Below are the code and all the weights of a small trained network. Each question names an input and a class and asks about switching units off, where a switched-off unit gives its printed mean instead of its output.

import numpy as np


def w(rows, s, z=0):
    codes = np.array(rows[::2]) - 128.0
    scale = np.full(codes.shape[1], s)
    scale[-1] = z or s
    return codes * scale


def norm(h):
    return h / np.sqrt((h * h).mean(-1, keepdims=True) + 1e-5)


def f(y):
    return np.maximum(y, 0)


def log_softmax(a):
    a = a - a.max(-1, keepdims=True)
    return a - np.log(np.exp(a).sum(-1, keepdims=True))


def net(x, mask):
    res = np.array(x, float).reshape(1, 6) / 4 @ E
    u = 0
    for l in range(4):
        y = f(norm(res) @ A[l][:, :-1].T + A[l][:, -1])
        res = res + np.where(mask[u : u + 8], y, B[l][:, -1]) @ B[l][:, :-1]
        u += 8
    return log_softmax(norm(res)[-1] @ U[:, :-1].T + U[:, -1])


A, B = {}, {}
E = w([
[83,117,184,50],'x0',
[54,131,53,40],'x1',
[138,124,153,170],'x2',
[150,190,113,119],'x3',
[89,44,147,132],'x4',
[2,172,91,121],'x5',
],0.0081)
A[0] = w([
[218,149,56,66,105],'0.n0',
[166,116,222,111,141],'0.n1',
[184,35,204,135,90],'0.n2',
[136,158,212,255,14],'0.n3',
[133,242,164,143,195],'0.n4',
[228,233,173,177,245],'0.n5',
[186,115,134,152,8],'0.n6',
[171,87,143,33,43],'0.n7',
],0.0076,0.0017)
B[0] = w([
[97,1,113,70,205],'0.n0',
[129,252,121,59,193],'0.n1',
[178,179,105,136,222],'0.n2',
[86,67,122,87,206],'0.n3',
[100,15,194,149,200],'0.n4',
[109,108,152,181,253],'0.n5',
[121,147,150,123,165],'0.n6',
[143,113,101,26,181],'0.n7',
],0.0082,0.0051)
A[1] = w([
[122,129,125,165,42],'1.n0',
[71,128,33,172,144],'1.n1',
[143,168,207,254,90],'1.n2',
[89,157,202,82,118],'1.n3',
[190,123,179,106,127],'1.n4',
[137,245,70,115,6],'1.n5',
[55,127,200,217,150],'1.n6',
[67,180,57,119,74],'1.n7',
],0.0078,0.0026)
B[1] = w([
[91,3,194,197,136],'1.n0',
[193,149,71,164,229],'1.n1',
[146,164,91,133,239],'1.n2',
[42,94,241,174,215],'1.n3',
[69,195,99,211,212],'1.n4',
[112,250,49,112,147],'1.n5',
[112,135,32,44,253],'1.n6',
[180,163,49,198,210],'1.n7',
],0.0062,0.0037)
A[2] = w([
[95,165,140,2,253],'2.n0',
[125,151,132,93,2],'2.n1',
[102,117,77,107,235],'2.n2',
[83,113,146,108,109],'2.n3',
[107,161,91,118,41],'2.n4',
[79,99,98,101,169],'2.n5',
[114,128,104,158,112],'2.n6',
[101,195,178,105,245],'2.n7',
],0.013,0.0017)
B[2] = w([
[138,3,228,154,254],'2.n0',
[108,97,46,141,143],'2.n1',
[156,151,156,179,211],'2.n2',
[78,161,190,213,175],'2.n3',
[51,146,109,89,162],'2.n4',
[139,145,116,244,211],'2.n5',
[151,123,3,100,159],'2.n6',
[17,59,148,117,182],'2.n7',
],0.0041,0.0082)
A[3] = w([
[147,127,158,104,151],'3.n0',
[127,156,172,119,57],'3.n1',
[142,133,248,113,102],'3.n2',
[170,149,112,128,253],'3.n3',
[195,105,114,131,248],'3.n4',
[141,135,161,113,52],'3.n5',
[89,100,142,90,106],'3.n6',
[171,89,161,92,21],'3.n7',
],0.015,0.0016)
B[3] = w([
[127,133,69,99,165],'3.n0',
[159,171,61,199,155],'3.n1',
[209,254,62,90,254],'3.n2',
[157,123,194,139,181],'3.n3',
[115,82,211,141,230],'3.n4',
[157,93,64,63,150],'3.n5',
[178,127,181,58,217],'3.n6',
[92,124,89,172,198],'3.n7',
],0.0094,0.0058)
U = w([
[114,159,241,118,252],'0',
[119,213,42,81,250],'1',
[59,120,164,106,252],'2',
[132,135,179,2,4],'3',
[57,117,97,178,4],'4',
],0.0081,0.0029)

Each question gives the input, the list of numbers given to net, and the class t.
The units are the neurons (one row each of A and B). Each row of codes is followed by its name. A weight is (code - 128) times the scale printed after its matrix; where a second scale follows, it is the last column's (A, B and U).
mask holds one flag per neuron, layer by layer. A switched-off neuron (its flag False) gives its mean, the last column of its row in B, instead of its output. The means were averaged over made-up inputs and are rounded, as every weight is.
A unit's drop is (log p(t) with every unit on - log p(t) with that unit switched off) / (log p(t) with every unit on - log p(t) with every unit switched off).
The circuit of an input: a set's keep is (log p(t) with only the set's units on - log p(t) with every unit switched off) / (log p(t) with every unit on - log p(t) with every unit switched off). Starting from the 12 units with the biggest drops (on a tie, the unit counted first), units are removed one at a time, each time the one whose removal leaves the highest keep (on an exact tie, the one counted first), for as long as the keep stays at least 0.8.
units of the circuit, in order: the units of the circuit, biggest drop first
k most important neurons: the k neurons with the biggest drops, biggest first
top k neurons in layer l: the k neurons of layer l with the biggest drops, biggest first
drop of u: that unit's drop, to one decimal
input [-4,1,6,-3,1,5], class 1: most important neuron : [2.n0]
input [2,-8,2,6,4,-6], class 1: units of the circuit, in order : [3.n2, 0.n1]
input [1,-1,-5,-7,1,-6], class 1: units of the circuit, in order : [0.n1, 3.n2, 3.n7]
input [6,0,-2,-5,-2,-1], class 1: 2 most important neurons : [3.n2, 3.n4]
input [5,-2,-2,-7,3,-1], class 1: 2 most important neurons : [3.n2, 3.n4]
input [0,7,0,7,0,-1], class 2: 2 most important neurons : [3.n2, 0.n0]
input [-8,5,-8,-7,-7,-8], class 2: 3 most important neurons : [0.n0, 3.n2, 3.n4]
input [1,-8,-1,-4,8,-3], class 1: 2 most important neurons : [3.n2, 0.n1]
input [-6,2,-7,5,0,-7], class 2: 2 most important neurons : [0.n0, 3.n2]
input [-2,-3,-2,7,-2,5], class 4: 2 most important neurons : [0.n4, 3.n2]
input [-5,6,-4,5,-8,-4], class 2: top 2 neurons in layer 0 : [0.n0, 0.n4]
input [-7,-5,-2,6,-4,4], class 4: top 2 neurons in layer 3 : [3.n2, 3.n6]
input [-8,3,-4,7,-7,-7], class 2: top 3 neurons in layer 3 : [3.n2, 3.n4, 3.n6]
input [-3,6,-6,6,-3,-8], class 2: drop of 1.n6 : 0.0
input [7,0,0,-4,-8,-6], class 1: drop of 0.n2 : 0.1
input [5,-5,-4,-3,5,-6], class 1: top neuron in layer 1 : [1.n4]
